Below is a small trained network, with its code and all its weights. Each question gives an input and a class and asks what happens when units are switched off, that is, made to give their printed mean instead of their output.

import numpy as np


def w(rows, s, z=0):
    codes = np.array(rows[::2]) - 128.0
    scale = np.full(codes.shape[1], s)
    scale[-1] = z or s
    return codes * scale


def f(y):
    return np.maximum(y, 0)


def log_softmax(a):
    a = a - a.max(-1, keepdims=True)
    return a - np.log(np.exp(a).sum(-1, keepdims=True))


def net(x, mask):
    res = np.array(x, float).reshape(1, 2) / 4 @ E
    y = f(res @ A[0][:, :-1].T + A[0][:, -1])
    res = res + np.where(mask, y, B[0][:, -1]) @ B[0][:, :-1]
    return log_softmax(res[-1] @ U[:, :-1].T + U[:, -1])


A, B = {}, {}
E = w([
[128,79,227,177,160,100,247],'x0',
[89,219,154,43,169,42,129],'x1',
],0.011)
A[0] = w([
[52,193,132,37,194,11,158,30],'N0',
[202,60,111,146,49,236,148,33],'N1',
[146,113,198,137,159,120,224,53],'N2',
[83,57,112,200,57,242,134,33],'N3',
[195,104,104,190,81,211,136,193],'N4',
[175,197,98,110,76,193,44,79],'N5',
[100,147,176,24,132,83,124,222],'N6',
[138,196,77,39,121,188,17,42],'N7',
[163,83,168,134,191,115,162,254],'N8',
[102,90,195,212,145,29,220,55],'N9',
[56,191,207,28,201,49,97,64],'N10',
[138,147,5,132,86,103,34,161],'N11',
[253,12,94,198,96,223,113,60],'N12',
[143,94,251,214,220,67,207,84],'N13',
[99,126,38,119,78,118,63,46],'N14',
],0.007,0.009)
B[0] = w([
[174,65,70,139,204,29,250,204],'N0',
[151,61,52,104,188,58,245,189],'N1',
[68,23,136,52,122,162,175,184],'N2',
[154,57,33,117,184,74,177,191],'N3',
[184,184,110,172,233,83,75,246],'N4',
[76,110,125,57,68,178,169,190],'N5',
[163,159,115,219,208,124,31,242],'N6',
[79,84,192,90,92,143,226,204],'N7',
[131,187,195,119,110,233,2,254],'N8',
[111,69,128,68,83,202,180,210],'N9',
[216,82,75,117,184,58,174,214],'N10',
[84,151,169,119,89,191,118,243],'N11',
[170,79,62,158,156,89,146,233],'N12',
[58,108,148,54,82,177,144,243],'N13',
[85,30,140,27,73,142,209,168],'N14',
],0.0083,0.0099)
U = w([
[189,109,82,162,207,47,183,54],'0',
[53,104,142,88,55,146,186,57],'1',
[147,186,148,203,157,143,3,253],'2',
],0.014,0.0068)

Each question gives the input, the list of numbers given to net, and the class t.
The units are the neurons (one row each of A and B). Each row of codes is followed by its name. A weight is (code - 128) times the scale printed after its matrix; where a second scale follows, it is the last column's (A, B and U).
mask holds one flag per neuron, in row order. A switched-off neuron (its flag False) gives its mean, the last column of its row in B, instead of its output. The means were averaged over made-up inputs and are rounded, as every weight is.
A unit's drop is (log p(t) with every unit on - log p(t) with that unit switched off) / (log p(t) with every unit on - log p(t) with every unit switched off).
most important unit: the unit with the biggest drop
top k neurons: the k neurons with the biggest drops, biggest first
drop of u: that unit's drop, to one decimal
input [8,-5], class 1: most important unit => N13
input [8,-7], class 1: top 4 neurons => (N13; N9; N2; N8)
input [4,3], class 1: top 3 neurons => (N4; N13; N9)
input [4,-3], class 1: top 2 neurons => (N6; N13)
input [-4,-1], class 1: top 2 neurons => (N8; N6)
input [7,6], class 1: top 4 neurons => (N13; N9; N4; N2)
input [-7,-8], class 0: top 2 neurons => (N4; N12)
input [-3,3], class 2: top 2 neurons => (N1; N6)
input [0,3], class 2: drop of N4 => 0.0
input [-4,2], class 1: drop of N7 => 0.6
